Below is a small trained network, with its code and all its weights. Each question gives an input and a class and asks what happens when units are switched off, that is, made to give their printed mean instead of their output.

import numpy as np


def w(rows, s, z=0):
    codes = np.array(rows[::2]) - 128.0
    scale = np.full(codes.shape[1], s)
    scale[-1] = z or s
    return codes * scale


def f(y):
    return y / 2 * (1 + np.tanh(0.7978845608 * (y + 0.044715 * y**3)))


def log_softmax(a):
    a = a - a.max(-1, keepdims=True)
    return a - np.log(np.exp(a).sum(-1, keepdims=True))


def net(x, mask):
    res = np.array(x, float).reshape(1, 8) / 4 @ E
    y = f(res @ A[0][:, :-1].T + A[0][:, -1])
    res = res + np.where(mask, y, B[0][:, -1]) @ B[0][:, :-1]
    return log_softmax(res[-1] @ U[:, :-1].T + U[:, -1])


A, B = {}, {}
E = w([
[190,253,49,206,38,150],'x0',
[125,111,141,113,88,90],'x1',
[136,133,130,124,129,131],'x2',
[130,128,127,128,127,131],'x3',
[143,141,126,127,145,148],'x4',
[144,121,22,84,188,12],'x5',
[142,112,108,126,133,148],'x6',
[237,92,193,242,164,59],'x7',
],0.0053)
A[0] = w([
[95,79,155,89,206,139,59],'N0',
[51,170,66,75,126,137,20],'N1',
[161,93,8,103,123,32,116],'N2',
[151,87,71,78,142,207,142],'N3',
[160,193,73,176,49,124,21],'N4',
[54,136,130,44,59,187,108],'N5',
[78,78,180,109,180,113,78],'N6',
[117,84,171,81,188,124,53],'N7',
[64,86,163,106,196,125,35],'N8',
[163,154,65,161,68,121,32],'N9',
[159,183,98,143,96,130,3],'N10',
[131,88,201,150,10,175,156],'N11',
[153,198,71,174,62,98,43],'N12',
[104,47,177,118,154,110,56],'N13',
[127,120,48,117,204,47,56],'N14',
[157,84,157,215,147,71,37],'N15',
[154,126,117,178,183,155,220],'N16',
[231,75,169,215,160,92,83],'N17',
[205,84,88,170,107,149,53],'N18',
[254,118,181,114,121,124,148],'N19',
],0.0077,0.0036)
B[0] = w([
[214,173,118,69,72,154,186],'N0',
[50,190,88,103,165,100,167],'N1',
[94,28,241,185,245,182,227],'N2',
[92,88,78,163,113,27,162],'N3',
[232,128,184,50,96,207,178],'N4',
[44,171,116,140,154,62,227],'N5',
[205,141,151,81,79,207,195],'N6',
[208,169,145,73,59,134,175],'N7',
[213,152,148,51,66,171,176],'N8',
[202,154,146,76,107,209,146],'N9',
[181,226,67,32,74,168,127],'N10',
[130,59,165,203,236,204,246],'N11',
[208,125,179,58,130,194,176],'N12',
[208,195,123,84,66,164,185],'N13',
[160,104,204,145,230,254,201],'N14',
[55,220,47,59,102,61,181],'N15',
[96,28,120,167,165,112,207],'N16',
[44,181,38,97,122,30,254],'N17',
[113,219,54,79,92,58,135],'N18',
[45,139,161,114,164,44,201],'N19',
],0.0069,0.004)
U = w([
[254,173,125,35,51,172,43],'0',
[105,82,211,188,208,186,140],'1',
[102,90,132,134,128,120,254],'2',
[26,204,65,80,109,55,65],'3',
[120,86,161,155,135,126,183],'4',
],0.0073,0.0049)

Each question gives the input, the list of numbers given to net, and the class t.
The units are the neurons (one row each of A and B). Each row of codes is followed by its name. A weight is (code - 128) times the scale printed after its matrix; where a second scale follows, it is the last column's (A, B and U).
mask holds one flag per neuron, in row order. A switched-off neuron (its flag False) gives its mean, the last column of its row in B, instead of its output. The means were averaged over made-up inputs and are rounded, as every weight is.
A unit's drop is (log p(t) with every unit on - log p(t) with that unit switched off) / (log p(t) with every unit on - log p(t) with every unit switched off).
The circuit of an input: a set's keep is (log p(t) with only the set's units on - log p(t) with every unit switched off) / (log p(t) with every unit on - log p(t) with every unit switched off). Starting from the 12 units with the biggest drops (on a tie, the unit counted first), units are removed one at a time, each time the one whose removal leaves the highest keep (on an exact tie, the one counted first), for as long as the keep stays at least 0.8.
circuit, biggest first: the units of the circuit, biggest drop first
top k neurons: the k neurons with the biggest drops, biggest first
drop of u: that unit's drop, to one decimal
input [-2,7,5,3,1,-5,-5,-8], class 3: circuit, biggest first : N5
input [4,7,0,7,8,6,-5,7], class 3: top 2 neurons : N17, N15
input [-3,3,-6,-7,7,7,5,-2], class 1: circuit, biggest first : N2, N14
input [-1,-2,0,-2,-6,3,-3,8], class 3: circuit, biggest first : N17, N15
input [4,-3,-4,-8,8,-3,-3,-7], class 3: circuit, biggest first : N5, N1
input [4,4,6,-5,8,6,-2,7], class 3: top 4 neurons : N17, N15, N11, N18
input [5,-4,-6,-1,-1,4,6,8], class 3: top 3 neurons : N17, N15, N18
input [7,1,7,-7,-6,5,0,6], class 0: top 2 neurons : N4, N12
input [-3,-8,-5,8,5,2,5,-8], class 3: circuit, biggest first : N1, N5
input [-5,8,8,-2,-3,4,2,8], class 3: circuit, biggest first : N17, N15
input [-3,-2,-8,1,-4,-7,-2,-8], class 3: top 2 neurons : N5, N2
input [-5,1,6,0,2,-3,4,3], class 0: top 2 neurons : N2, N13
input [6,-1,3,6,4,1,-1,2], class 0: circuit, biggest first : N4, N12
input [7,-2,-7,-8,0,8,-8,-4], class 1: circuit, biggest first : N2
input [-5,5,-7,4,0,6,-2,7], class 3: top 3 neurons : N17, N15, N11
input [7,1,5,-4,3,0,-5,-1], class 0: drop of N4 : 0.1
input [-7,2,0,0,-6,-7,4,-4], class 0: drop of N12 : 0.0
input [3,5,-1,-8,2,5,-2,1], class 1: drop of N14 : 0.1
